Below is a small trained network, with its code and all its weights. Each question gives an input and a class and asks what happens when units are switched off, that is, made to give their printed mean instead of their output.

import numpy as np


def w(rows, s, z=0):
    codes = np.array(rows[::2]) - 128.0
    scale = np.full(codes.shape[1], s)
    scale[-1] = z or s
    return codes * scale


def norm(h):
    return h / np.sqrt((h * h).mean(-1, keepdims=True) + 1e-5)


def f(y):
    return np.maximum(y, 0)


def log_softmax(a):
    a = a - a.max(-1, keepdims=True)
    return a - np.log(np.exp(a).sum(-1, keepdims=True))


def net(x, mask):
    res = np.array(x, float).reshape(1, 7) / 4 @ E
    u = 0
    for l in range(3):
        y = f(norm(res) @ A[l][:, :-1].T + A[l][:, -1])
        res = res + np.where(mask[u : u + 3], y, B[l][:, -1]) @ B[l][:, :-1]
        u += 3
    return log_softmax(norm(res)[-1] @ U[:, :-1].T + U[:, -1])


A, B = {}, {}
E = w([
[135,74,131],'x0',
[135,115,138],'x1',
[75,167,201],'x2',
[69,181,112],'x3',
[94,108,96],'x4',
[135,181,191],'x5',
[253,153,108],'x6',
],0.0062)
A[0] = w([
[254,90,191,158],'0.n1',
[216,51,170,6],'0.n2',
[87,208,20,155],'0.n3',
],0.0084,0.0023)
B[0] = w([
[108,178,1,253],'0.n1',
[246,187,54,197],'0.n2',
[202,54,214,212],'0.n3',
],0.0092,0.0046)
A[1] = w([
[19,71,68,83],'1.n1',
[67,110,165,29],'1.n2',
[59,11,2,255],'1.n3',
],0.0064,0.0038)
B[1] = w([
[91,66,130,162],'1.n1',
[255,142,212,146],'1.n2',
[112,121,69,253],'1.n3',
],0.0091,0.0056)
A[2] = w([
[180,127,66,165],'2.n1',
[1,161,176,112],'2.n2',
[143,6,222,3],'2.n3',
],0.0098,0.002)
B[2] = w([
[66,16,254,255],'2.n1',
[45,144,215,229],'2.n2',
[94,100,117,214],'2.n3',
],0.0073,0.0048)
U = w([
[147,75,82,168],'0',
[34,181,213,222],'1',
[41,80,93,69],'2',
[239,155,43,139],'3',
[153,249,144,2],'4',
[45,100,137,123],'5',
[168,106,163,92],'6',
],0.017,0.003)

Each question gives the input, the list of numbers given to net, and the class t.
The units are the neurons (one row each of A and B). Each row of codes is followed by its name. A weight is (code - 128) times the scale printed after its matrix; where a second scale follows, it is the last column's (A, B and U).
mask holds one flag per neuron, layer by layer. A switched-off neuron (its flag False) gives its mean, the last column of its row in B, instead of its output. The means were averaged over made-up inputs and are rounded, as every weight is.
A unit's drop is (log p(t) with every unit on - log p(t) with that unit switched off) / (log p(t) with every unit on - log p(t) with every unit switched off).
top k neurons: the k neurons with the biggest drops, biggest first
top k neurons in layer l: the k neurons of layer l with the biggest drops, biggest first
drop when u is switched off: that unit's drop, to one decimal
input [-6,-8,-5,-3,5,-5,-1], class 6: top neuron -> (0.n3)
input [0,2,-5,6,-5,1,-3], class 0: top 2 neurons -> (2.n2; 0.n3)
input [1,-5,-5,5,6,-4,5], class 6: top 3 neurons -> (0.n3; 0.n1; 2.n1)
input [5,7,0,-7,2,-3,-1], class 3: top 3 neurons -> (0.n2; 2.n2; 0.n1)
input [-8,1,-2,2,-4,-5,6], class 0: top 3 neurons -> (2.n1; 0.n2; 0.n3)
input [4,-6,6,-8,4,5,4], class 3: top 2 neurons -> (0.n1; 0.n2)
input [8,3,3,-3,-1,0,5], class 3: top 2 neurons -> (0.n2; 0.n1)
input [3,-1,-1,2,6,-5,4], class 6: top 2 neurons -> (0.n1; 0.n3)
input [1,3,-8,6,-6,7,0], class 0: top 2 neurons -> (2.n2; 2.n1)
input [8,5,5,4,-8,-4,2], class 3: top 2 neurons -> (0.n1; 0.n2)
input [5,-5,4,-7,-6,-8,4], class 3: top 2 neurons -> (0.n2; 0.n1)
input [-3,2,-7,5,-1,-5,5], class 0: top 2 neurons -> (2.n1; 0.n2)
input [-8,-1,2,8,-1,-7,4], class 6: drop when 0.n1 is switched off -> 0.0
input [7,5,7,-1,-5,-5,6], class 3: drop when 0.n2 is switched off -> 0.2
input [8,6,-4,-2,7,7,3], class 3: drop when 0.n2 is switched off -> 0.5
input [-7,-8,1,6,8,-6,3], class 6: top neuron in layer 2 -> (2.n2)
